Here is a tiny trained network, its code and every weight. The questions are about switching its units off for an input and a class, where a switched-off unit gives its printed mean instead of its output.

import numpy as np


def w(rows, s, z=0):
    codes = np.array(rows[::2]) - 128.0
    scale = np.full(codes.shape[1], s)
    scale[-1] = z or s
    return codes * scale


def f(y):
    return np.maximum(y, 0)


def log_softmax(a):
    a = a - a.max(-1, keepdims=True)
    return a - np.log(np.exp(a).sum(-1, keepdims=True))


def net(x, mask):
    res = np.array(x, float).reshape(1, 5) / 4 @ E
    y = f(res @ A[0][:, :-1].T + A[0][:, -1])
    res = res + np.where(mask, y, B[0][:, -1]) @ B[0][:, :-1]
    return log_softmax(res[-1] @ U[:, :-1].T + U[:, -1])


A, B = {}, {}
E = w([
[59,200,116,96,25,140,220,149,100],'x0',
[34,97,107,95,254,170,106,131,126],'x1',
[39,123,113,79,163,114,166,104,88],'x2',
[87,216,250,148,89,110,55,167,167],'x3',
[100,121,139,176,154,48,158,160,56],'x4',
],0.0087)
A[0] = w([
[134,121,137,114,125,123,135,119,156,3],'neuron 0',
[200,26,95,209,220,40,113,125,85,73],'neuron 1',
[81,132,129,91,138,122,157,61,121,107],'neuron 2',
[119,153,157,140,94,97,148,162,103,102],'neuron 3',
[142,96,8,72,96,229,223,115,154,88],'neuron 4',
[128,132,117,107,93,120,135,133,105,33],'neuron 5',
[62,125,155,116,245,144,61,136,140,53],'neuron 6',
[114,130,130,122,122,124,115,119,141,14],'neuron 7',
[217,110,158,172,121,151,23,106,239,71],'neuron 8',
[188,107,142,146,132,163,18,112,227,98],'neuron 9',
[95,178,211,180,52,80,185,189,96,105],'neuron 10',
[103,152,151,96,184,116,105,113,119,68],'neuron 11',
[93,230,197,174,33,50,165,234,80,119],'neuron 12',
[105,161,214,141,153,64,69,133,142,51],'neuron 13',
[156,94,137,98,147,184,88,81,148,47],'neuron 14',
[216,124,104,151,43,52,188,94,91,57],'neuron 15',
[247,133,158,194,113,152,51,137,221,76],'neuron 16',
[161,160,99,114,2,122,212,96,108,123],'neuron 17',
],0.0073,0.0047)
B[0] = w([
[166,112,122,106,119,117,130,119,124,128],'neuron 0',
[193,131,28,187,193,132,73,2,34,227],'neuron 1',
[124,139,119,108,118,164,145,154,161,174],'neuron 2',
[151,124,143,142,98,103,112,134,129,166],'neuron 3',
[199,105,68,161,207,151,78,62,58,230],'neuron 4',
[112,122,140,122,139,143,125,128,139,135],'neuron 5',
[47,162,166,37,98,197,240,171,187,214],'neuron 6',
[112,129,135,136,131,115,127,146,134,128],'neuron 7',
[69,145,204,100,57,110,169,200,172,200],'neuron 8',
[114,150,191,123,64,106,141,199,151,193],'neuron 9',
[155,107,175,163,44,61,69,141,114,220],'neuron 10',
[141,135,127,113,141,166,143,133,176,160],'neuron 11',
[189,88,201,188,35,53,92,173,109,254],'neuron 12',
[163,75,57,138,157,140,124,62,87,178],'neuron 13',
[147,147,140,139,88,99,119,151,122,155],'neuron 14',
[39,171,151,36,136,194,195,147,198,198],'neuron 15',
[60,157,209,95,58,131,151,204,181,202],'neuron 16',
[29,144,163,55,128,211,216,162,200,224],'neuron 17',
],0.0074,0.0099)
U = w([
[126,131,1,111,241,192,121,32,91,203],'0',
[182,115,140,182,101,62,52,117,72,3],'1',
[81,138,186,88,84,154,139,174,195,192],'2',
],0.0091,0.0016)

Each question gives the input, the list of numbers given to net, and the class t.
The units are the neurons (one row each of A and B). Each row of codes is followed by its name. A weight is (code - 128) times the scale printed after its matrix; where a second scale follows, it is the last column's (A, B and U).
mask holds one flag per neuron, in row order. A switched-off neuron (its flag False) gives its mean, the last column of its row in B, instead of its output. The means were averaged over made-up inputs and are rounded, as every weight is.
A unit's drop is (log p(t) with every unit on - log p(t) with that unit switched off) / (log p(t) with every unit on - log p(t) with every unit switched off).
The circuit of an input: a set's keep is (log p(t) with only the set's units on - log p(t) with every unit switched off) / (log p(t) with every unit on - log p(t) with every unit switched off). Starting from the 12 units with the biggest drops (on a tie, the unit counted first), units are removed one at a time, each time the one whose removal leaves the highest keep (on an exact tie, the one counted first), for as long as the keep stays at least 0.8.
units of the circuit, in order: the units of the circuit, biggest drop first
k most important neurons: the k neurons with the biggest drops, biggest first
drop of u: that unit's drop, to one decimal
input [-2,-5,-7,-7,1], class 2: units of the circuit, in order => neuron 15
input [-1,-8,-4,-7,7], class 0: units of the circuit, in order => neuron 1; neuron 15
input [-7,-5,-1,-3,-1], class 2: 3 most important neurons => neuron 16; neuron 8; neuron 4
input [8,3,-7,2,5], class 1: 2 most important neurons => neuron 12; neuron 6
input [-6,-2,3,6,4], class 1: 2 most important neurons => neuron 17; neuron 13
input [-2,-8,5,5,2], class 1: 4 most important neurons => neuron 12; neuron 6; neuron 10; neuron 13
input [2,-1,-5,-3,7], class 1: 3 most important neurons => neuron 6; neuron 1; neuron 16
input [4,-5,6,7,5], class 1: 2 most important neurons => neuron 12; neuron 10
input [-5,7,4,7,7], class 0: drop of neuron 13 => 0.4
input [7,8,-4,0,-8], class 0: drop of neuron 4 => 0.1
input [3,5,-6,-3,6], class 0: drop of neuron 12 => 0.2
